Below is a small trained network, with its code and all its weights. Each question gives an input and a target symbol and asks what happens when units are switched off, that is, made to give their printed mean instead of their output.

import numpy as np


def w(rows, s, z=0):
    codes = np.array(rows[::2]) - 128.0
    scale = np.full(codes.shape[1], s)
    scale[-1] = z or s
    return codes * scale


def f(y):
    return y / 2 * (1 + np.tanh(0.7978845608 * (y + 0.044715 * y**3)))


def softmax(a):
    e = np.exp(a - a.max(-1, keepdims=True))
    return e / e.sum(-1, keepdims=True)


def log_softmax(a):
    a = a - a.max(-1, keepdims=True)
    return a - np.log(np.exp(a).sum(-1, keepdims=True))


def net(x, mask):
    ids = ['ΞΠΣΨαβδεζηθλμτφω'.index(c) for c in x.split()]
    T = len(ids)
    res = E[ids] + P[:T]
    u = 0
    for l in range(2):
        r = res
        for j in range(3):
            rows = slice(4 * j, 4 * j + 4)
            q, k, v = (r @ M[l][rows].T for M in (Q, K, V))
            z = softmax(np.where(np.tri(T) > 0, q @ k.T / 4**0.5, -1e9)) @ v
            o = O[l][rows]
            res = res + np.where(mask[u + j], z, o[:, -1]) @ o[:, :-1]
        u += 3
        y = f(res @ A[l][:, :-1].T + A[l][:, -1])
        res = res + np.where(mask[u : u + 4], y, B[l][:, -1]) @ B[l][:, :-1]
        u += 4
    return log_softmax(res[-1] @ U[:, :-1].T + U[:, -1])


Q, K, V, O, A, B = {}, {}, {}, {}, {}, {}
E = w([
[138,109,165,115],'Ξ',
[189,129,73,146],'Π',
[154,180,65,97],'Σ',
[151,133,110,118],'Ψ',
[107,206,104,49],'α',
[164,187,173,205],'β',
[155,136,101,118],'δ',
[98,154,170,58],'ε',
[134,153,215,159],'ζ',
[176,95,137,151],'η',
[8,27,119,124],'θ',
[119,191,173,109],'λ',
[115,111,212,86],'μ',
[3,179,69,241],'τ',
[155,109,89,54],'φ',
[165,75,192,149],'ω',
],0.018)
P = w([
[1,111,100,211],'0',
[99,141,118,153],'1',
[151,161,130,114],'2',
[188,173,136,85],'3',
[221,188,140,59],'4',
[241,200,146,35],'5',
],0.0085)
Q[0] = w([
[157,104,143,181],'0.h1',
[29,44,94,177],'0.h1',
[255,164,166,134],'0.h1',
[87,80,118,134],'0.h1',
[15,133,94,218],'0.h2',
[109,83,103,150],'0.h2',
[46,54,70,134],'0.h2',
[124,195,171,191],'0.h2',
[86,174,123,134],'0.h3',
[230,190,157,83],'0.h3',
[101,73,88,132],'0.h3',
[129,168,181,146],'0.h3',
],0.0093)
K[0] = w([
[91,126,109,158],'0.h1',
[16,103,89,100],'0.h1',
[195,213,154,184],'0.h1',
[40,128,101,112],'0.h1',
[2,92,101,201],'0.h2',
[75,111,78,158],'0.h2',
[49,65,69,143],'0.h2',
[107,186,158,171],'0.h2',
[145,96,102,189],'0.h3',
[210,137,243,84],'0.h3',
[78,117,78,113],'0.h3',
[141,168,155,171],'0.h3',
],0.0092)
V[0] = w([
[107,124,134,99],'0.h1',
[170,152,132,218],'0.h1',
[119,151,152,117],'0.h1',
[123,104,113,96],'0.h1',
[126,48,213,195],'0.h2',
[219,61,2,151],'0.h2',
[86,164,188,101],'0.h2',
[128,128,128,128],'0.h2',
[95,73,209,130],'0.h3',
[59,132,143,140],'0.h3',
[120,127,139,126],'0.h3',
[136,163,127,77],'0.h3',
],0.0049)
O[0] = w([
[102,118,112,132,93],'0.h1',
[199,152,157,124,251],'0.h1',
[157,98,116,139,150],'0.h1',
[79,115,120,123,65],'0.h1',
[91,233,44,110,69],'0.h2',
[83,17,131,1,57],'0.h2',
[157,154,125,197,163],'0.h2',
[128,128,128,128,128],'0.h2',
[201,140,157,78,112],'0.h3',
[147,86,115,69,140],'0.h3',
[136,125,132,121,131],'0.h3',
[132,115,145,185,133],'0.h3',
],0.0045,0.0024)
A[0] = w([
[125,48,204,123,253],'0.n1',
[96,114,176,87,74],'0.n2',
[118,104,179,111,30],'0.n3',
[74,120,129,1,174],'0.n4',
],0.0065,0.0036)
B[0] = w([
[107,2,181,184,248],'0.n1',
[125,68,150,80,80],'0.n2',
[101,59,202,84,57],'0.n3',
[150,44,79,5,231],'0.n4',
],0.0062,0.0017)
Q[1] = w([
[127,177,142,153],'1.h1',
[111,79,89,146],'1.h1',
[69,108,127,109],'1.h1',
[116,136,169,68],'1.h1',
[116,153,152,127],'1.h2',
[175,126,188,119],'1.h2',
[126,106,179,99],'1.h2',
[69,119,137,119],'1.h2',
[91,50,170,102],'1.h3',
[129,56,69,87],'1.h3',
[6,101,102,102],'1.h3',
[72,108,86,226],'1.h3',
],0.015)
K[1] = w([
[141,168,119,176],'1.h1',
[95,107,110,127],'1.h1',
[97,158,125,89],'1.h1',
[155,138,133,77],'1.h1',
[110,150,158,127],'1.h2',
[166,143,160,107],'1.h2',
[147,103,157,117],'1.h2',
[78,94,145,136],'1.h2',
[130,107,38,138],'1.h3',
[136,44,100,104],'1.h3',
[80,92,78,185],'1.h3',
[5,137,112,135],'1.h3',
],0.017)
V[1] = w([
[161,88,202,153],'1.h1',
[201,102,118,135],'1.h1',
[131,113,110,159],'1.h1',
[66,67,140,188],'1.h1',
[104,71,192,183],'1.h2',
[87,163,156,69],'1.h2',
[110,142,168,98],'1.h2',
[66,133,149,125],'1.h2',
[85,161,54,38],'1.h3',
[88,179,158,83],'1.h3',
[193,171,2,171],'1.h3',
[184,24,65,120],'1.h3',
],0.0086)
O[1] = w([
[103,188,102,113,149],'1.h1',
[70,125,79,112,147],'1.h1',
[125,133,152,95,139],'1.h1',
[186,154,172,60,78],'1.h1',
[120,170,5,96,103],'1.h2',
[183,108,124,161,97],'1.h2',
[141,120,119,151,117],'1.h2',
[181,140,104,117,88],'1.h2',
[142,135,254,186,31],'1.h3',
[190,107,156,134,137],'1.h3',
[29,18,94,173,239],'1.h3',
[19,196,124,157,3],'1.h3',
],0.0081,0.0034)
A[1] = w([
[42,112,60,66,165],'1.n1',
[142,155,67,248,1],'1.n2',
[133,227,113,134,235],'1.n3',
[183,218,48,48,4],'1.n4',
],0.011,0.0079)
B[1] = w([
[149,150,255,16,233],'1.n1',
[27,72,94,50,168],'1.n2',
[104,198,94,143,254],'1.n3',
[91,19,37,249,194],'1.n4',
],0.0087,0.0058)
U = w([
[146,195,119,118,202],'Ξ',
[36,67,180,84,111],'Π',
[38,16,175,223,170],'Σ',
[124,139,154,132,234],'Ψ',
[183,81,210,201,144],'α',
[187,50,93,2,15],'β',
[111,128,161,143,229],'δ',
[240,239,169,144,116],'ε',
[154,26,92,114,2],'ζ',
[137,251,114,23,68],'η',
[141,153,147,140,209],'θ',
[224,92,131,103,65],'λ',
[147,177,111,226,99],'μ',
[148,124,148,128,198],'τ',
[66,216,183,221,125],'φ',
[20,134,34,73,125],'ω',
],0.0093,0.0039)

Each question gives the input, a string of symbols that net reads in full, and the target symbol t.
The units are the heads (4 rows each of Q, K, V and O) and the neurons (one row each of A and B). Each row of codes is followed by its name. A weight is (code - 128) times the scale printed after its matrix; where a second scale follows, it is the last column's (O, A, B and U).
mask holds one flag per unit, layer by layer, with each layer's heads first. A switched-off unit (its flag False) gives its mean, the last column of its rows in O or B, instead of its output. The means were averaged over made-up inputs and are rounded, as every weight is.
A unit's drop is (log p(t) with every unit on - log p(t) with that unit switched off) / (log p(t) with every unit on - log p(t) with every unit switched off).
The circuit of an input: a set's keep is (log p(t) with only the set's units on - log p(t) with every unit switched off) / (log p(t) with every unit on - log p(t) with every unit switched off). Starting from the 12 units with the biggest drops (on a tie, the unit counted first), units are removed one at a time, each time the one whose removal leaves the highest keep (on an exact tie, the one counted first), for as long as the keep stays at least 0.8.
circuit, biggest first: the units of the circuit, biggest drop first
most important unit: the unit with the biggest drop
top k neurons: the k neurons with the biggest drops, biggest first
heads that matter: for each layer, one digit per head in row order, 1 if its drop is at least 0.15 and else 0, layers parted by /
input η Σ Ξ α ω, target α: circuit, biggest first	[0.n1 1.h3]
input α η ω Π, target ω: top 2 neurons	[1.n4 0.n1]
input Π η ω Ξ, target ω: most important unit	1.n4
input α β β Σ, target β: heads that matter	010 / 001
input ε φ Ψ, target φ: heads that matter	010 / 001
input δ Ξ ε Ψ, target ε: heads that matter	000 / 001
input τ μ δ φ, target Π: circuit, biggest first	[1.h3 0.n4 1.h1 1.n1]
input μ Π δ ε ζ α, target ζ: circuit, biggest first	[1.h3 1.n4]
input Π φ Σ μ, target Σ: circuit, biggest first	[1.h3 0.n1]
input ζ β θ Σ Σ, target Σ: circuit, biggest first	[1.h3 1.h2]
input Σ β δ, target β: circuit, biggest first	[1.h3 0.h1 1.n1 0.n4]
input θ β λ, target ε: heads that matter	010 / 001
input ε α δ Π ω α, target ω: heads that matter	000 / 001
input Σ Π α η, target α: circuit, biggest first	[0.n4 1.h3 0.n1]
input Σ β ω, target β: most important unit	1.h3
input η η τ Ξ ζ ω, target ζ: top 2 neurons	[1.n4 0.n4]
input ω ζ β μ, target β: heads that matter	000 / 001
input ζ ω Σ Σ α, target Σ: top 2 neurons	[0.n4 1.n1]
input η η Π, target η: top 3 neurons	[1.n1 1.n4 0.n1]
input η ζ δ τ η λ, target ε: circuit, biggest first	[1.h3]
input ε Π φ ε δ, target ε: heads that matter	001 / 001
input Ξ Π Σ Σ, target Σ: heads that matter	000 / 011
input ω ζ η, target ζ: circuit, biggest first	[1.h3 1.n4 0.n4 1.h2]
input μ Π Π η, target Π: top 3 neurons	[1.n1 0.n1 1.n3]
input λ Σ Σ Σ Ξ, target Σ: heads that matter	000 / 001
input β λ η, target λ: heads that matter	010 / 001
input τ η Π μ Σ, target μ: circuit, biggest first	[1.n4 1.h3 1.n3]
input λ λ μ Σ β, target ω: circuit, biggest first	[1.h1 1.n2 1.h3]
input Ψ α ε Π, target ε: heads that matter	000 / 011
